Here is a tiny trained network, its code and every weight. The questions are about switching its units off for an input and a class, where a switched-off unit gives its printed mean instead of its output.

import numpy as np


def w(rows, s, z=0):
    codes = np.array(rows[::2]) - 128.0
    scale = np.full(codes.shape[1], s)
    scale[-1] = z or s
    return codes * scale


def norm(h):
    return h / np.sqrt((h * h).mean(-1, keepdims=True) + 1e-5)


def f(y):
    return y / 2 * (1 + np.tanh(0.7978845608 * (y + 0.044715 * y**3)))


def log_softmax(a):
    a = a - a.max(-1, keepdims=True)
    return a - np.log(np.exp(a).sum(-1, keepdims=True))


def net(x, mask):
    res = np.array(x, float).reshape(1, 8) / 4 @ E
    u = 0
    for l in range(3):
        y = f(norm(res) @ A[l][:, :-1].T + A[l][:, -1])
        res = res + np.where(mask[u : u + 3], y, B[l][:, -1]) @ B[l][:, :-1]
        u += 3
    return log_softmax(norm(res)[-1] @ U[:, :-1].T + U[:, -1])


A, B = {}, {}
E = w([
[110,92,159,54],'x0',
[66,120,103,121],'x1',
[71,167,196,170],'x2',
[99,139,241,181],'x3',
[147,82,14,137],'x4',
[146,107,132,119],'x5',
[3,178,32,189],'x6',
[122,46,115,191],'x7',
],0.0074)
A[0] = w([
[125,117,49,244,138],'0.n0',
[85,142,102,248,252],'0.n1',
[145,188,71,59,18],'0.n2',
],0.011,0.0021)
B[0] = w([
[87,27,99,115,241],'0.n0',
[53,84,176,26,254],'0.n1',
[86,154,2,220,167],'0.n2',
],0.0095,0.006)
A[1] = w([
[59,254,246,236,62],'1.n0',
[66,119,27,212,32],'1.n1',
[125,119,144,160,1],'1.n2',
],0.0072,0.0046)
B[1] = w([
[21,255,217,107,251],'1.n0',
[102,120,158,166,212],'1.n1',
[74,112,125,90,34],'1.n2',
],0.0084,0.0017)
A[2] = w([
[32,254,218,169,39],'2.n0',
[83,235,63,216,6],'2.n1',
[185,174,171,182,11],'2.n2',
],0.0068,0.0019)
B[2] = w([
[42,153,202,146,254],'2.n0',
[166,85,168,231,148],'2.n1',
[46,104,43,2,113],'2.n2',
],0.0064,0.0026)
U = w([
[86,250,222,145,126],'0',
[190,86,152,99,210],'1',
[123,222,37,203,2],'2',
[100,73,114,121,178],'3',
],0.012,0.003)

Each question gives the input, the list of numbers given to net, and the class t.
The units are the neurons (one row each of A and B). Each row of codes is followed by its name. A weight is (code - 128) times the scale printed after its matrix; where a second scale follows, it is the last column's (A, B and U).
mask holds one flag per neuron, layer by layer. A switched-off neuron (its flag False) gives its mean, the last column of its row in B, instead of its output. The means were averaged over made-up inputs and are rounded, as every weight is.
A unit's drop is (log p(t) with every unit on - log p(t) with that unit switched off) / (log p(t) with every unit on - log p(t) with every unit switched off).
The circuit of an input: a set's keep is (log p(t) with only the set's units on - log p(t) with every unit switched off) / (log p(t) with every unit on - log p(t) with every unit switched off). Starting from all 9 units, units are removed one at a time, each time the one whose removal leaves the highest keep (on an exact tie, the one counted first), for as long as the keep stays at least 0.8.
circuit, biggest first: the units of the circuit, biggest drop first
top k neurons: the k neurons with the biggest drops, biggest first
top k neurons in layer l: the k neurons of layer l with the biggest drops, biggest first
drop when u is switched off: that unit's drop, to one decimal
input [-6,-4,7,-7,-6,8,5,4], class 3: circuit, biggest first	0.n0
input [6,7,-6,-7,-2,-5,0,-7], class 2: top 2 neurons	0.n2, 0.n1
input [-8,-4,3,2,-1,-3,6,5], class 3: top 2 neurons in layer 0	0.n0, 0.n1
input [-7,3,6,-3,7,4,6,-3], class 3: top 2 neurons	0.n1, 0.n0
input [1,4,-6,5,-4,0,-1,2], class 0: top 2 neurons	0.n0, 0.n1
input [3,0,-2,-6,8,-6,-3,3], class 2: top 2 neurons	0.n1, 0.n2
input [-7,8,2,-5,3,-8,5,0], class 3: circuit, biggest first	0.n1, 0.n0
input [4,4,-8,-7,-5,6,6,-6], class 2: top 3 neurons	0.n2, 0.n1, 0.n0
input [8,-2,-4,6,4,3,7,-5], class 2: drop when 0.n0 is switched off	0.3
input [0,-2,-7,-3,-6,-5,1,-8], class 2: drop when 0.n2 is switched off	0.4
input [-7,-5,1,0,1,7,3,-1], class 3: drop when 0.n0 is switched off	0.1
input [-8,0,-5,-4,-1,-8,-6,-3], class 2: drop when 0.n2 is switched off	0.2
